Below is a small trained network, with its code and all its weights. Each question gives an input and a class and asks what happens when units are switched off, that is, made to give their printed mean instead of their output.

import numpy as np


def w(rows, s, z=0):
    codes = np.array(rows[::2]) - 128.0
    scale = np.full(codes.shape[1], s)
    scale[-1] = z or s
    return codes * scale


def norm(h):
    return h / np.sqrt((h * h).mean(-1, keepdims=True) + 1e-5)


def f(y):
    return np.maximum(y, 0)


def log_softmax(a):
    a = a - a.max(-1, keepdims=True)
    return a - np.log(np.exp(a).sum(-1, keepdims=True))


def net(x, mask):
    res = np.array(x, float).reshape(1, 3) / 4 @ E
    u = 0
    for l in range(4):
        y = f(norm(res) @ A[l][:, :-1].T + A[l][:, -1])
        res = res + np.where(mask[u : u + 3], y, B[l][:, -1]) @ B[l][:, :-1]
        u += 3
    return log_softmax(norm(res)[-1] @ U[:, :-1].T + U[:, -1])


A, B = {}, {}
E = w([
[142,109,48,173,55],'x0',
[187,132,140,159,138],'x1',
[141,254,64,94,187],'x2',
],0.0097)
A[0] = w([
[121,129,200,105,177,103],'L0N1',
[251,117,160,158,168,2],'L0N2',
[10,109,106,74,135,10],'L0N3',
],0.019,0.0057)
B[0] = w([
[165,78,152,90,218,253],'L0N1',
[100,253,203,157,27,223],'L0N2',
[139,246,205,163,42,220],'L0N3',
],0.015,0.0068)
A[1] = w([
[193,213,45,118,155,79],'L1N1',
[166,46,187,161,73,117],'L1N2',
[160,120,5,171,35,3],'L1N3',
],0.019,0.0025)
B[1] = w([
[54,97,65,144,121,246],'L1N1',
[58,139,43,140,140,255],'L1N2',
[249,122,222,121,139,251],'L1N3',
],0.021,0.0094)
A[2] = w([
[114,128,92,145,74,5],'L2N1',
[140,214,152,122,8,16],'L2N2',
[108,222,197,201,53,178],'L2N3',
],0.019,0.0014)
B[2] = w([
[94,100,120,111,114,165],'L2N1',
[71,213,190,113,103,222],'L2N2',
[135,247,97,90,38,254],'L2N3',
],0.011,0.017)
A[3] = w([
[234,107,197,77,188,76],'L3N1',
[151,103,183,67,220,103],'L3N2',
[71,67,5,114,154,2],'L3N3',
],0.023,0.00073)
B[3] = w([
[183,64,107,97,171,210],'L3N1',
[252,120,145,175,122,187],'L3N2',
[48,59,108,135,138,247],'L3N3',
],0.019,0.015)
U = w([
[81,216,184,147,64,249],'0',
[209,68,173,166,150,95],'1',
[5,56,110,190,131,19],'2',
],0.014,0.0014)

Each question gives the input, the list of numbers given to net, and the class t.
The units are the neurons (one row each of A and B). Each row of codes is followed by its name. A weight is (code - 128) times the scale printed after its matrix; where a second scale follows, it is the last column's (A, B and U).
mask holds one flag per neuron, layer by layer. A switched-off neuron (its flag False) gives its mean, the last column of its row in B, instead of its output. The means were averaged over made-up inputs and are rounded, as every weight is.
A unit's drop is (log p(t) with every unit on - log p(t) with that unit switched off) / (log p(t) with every unit on - log p(t) with every unit switched off).
The circuit of an input: a set's keep is (log p(t) with only the set's units on - log p(t) with every unit switched off) / (log p(t) with every unit on - log p(t) with every unit switched off). Starting from all 12 units, units are removed one at a time, each time the one whose removal leaves the highest keep (on an exact tie, the one counted first), for as long as the keep stays at least 0.8.
units of the circuit, in order: the units of the circuit, biggest drop first
top k neurons: the k neurons with the biggest drops, biggest first
k most important neurons of layer l: the k neurons of layer l with the biggest drops, biggest first
drop of u: that unit's drop, to one decimal
input [8,-7,1], class 1: units of the circuit, in order : L1N3
input [-2,-5,6], class 2: top 3 neurons : L1N3, L1N1, L0N2
input [8,-7,5], class 1: units of the circuit, in order : L1N3, L0N2
input [8,-7,8], class 1: units of the circuit, in order : L0N2, L1N3
input [6,5,-7], class 2: top 2 neurons : L1N2, L0N3
input [-4,3,4], class 1: top 4 neurons : L0N1, L0N3, L1N2, L2N3
input [-6,4,2], class 1: top 2 neurons : L0N1, L0N3
input [5,-1,2], class 1: top 2 neurons : L1N3, L0N1
input [8,-6,4], class 1: units of the circuit, in order : L1N3, L0N2
input [3,4,5], class 2: top 2 neurons : L1N1, L0N3
input [8,0,-7], class 1: top 3 neurons : L1N3, L0N1, L1N1
input [-1,6,7], class 2: top 2 neurons : L1N1, L1N3
input [-6,-2,8], class 2: 2 most important neurons of layer 1 : L1N3, L1N1
input [8,-6,-3], class 1: units of the circuit, in order : L1N3
input [4,0,3], class 1: 2 most important neurons of layer 0 : L0N1, L0N2
input [-3,-2,4], class 2: top 3 neurons : L1N3, L0N2, L1N1
input [-4,1,3], class 1: top 2 neurons : L0N1, L1N2
input [1,3,-7], class 2: drop of L1N2 : 0.1
input [3,1,7], class 2: drop of L1N1 : 1.4
input [4,4,-7], class 2: top neuron : L1N2
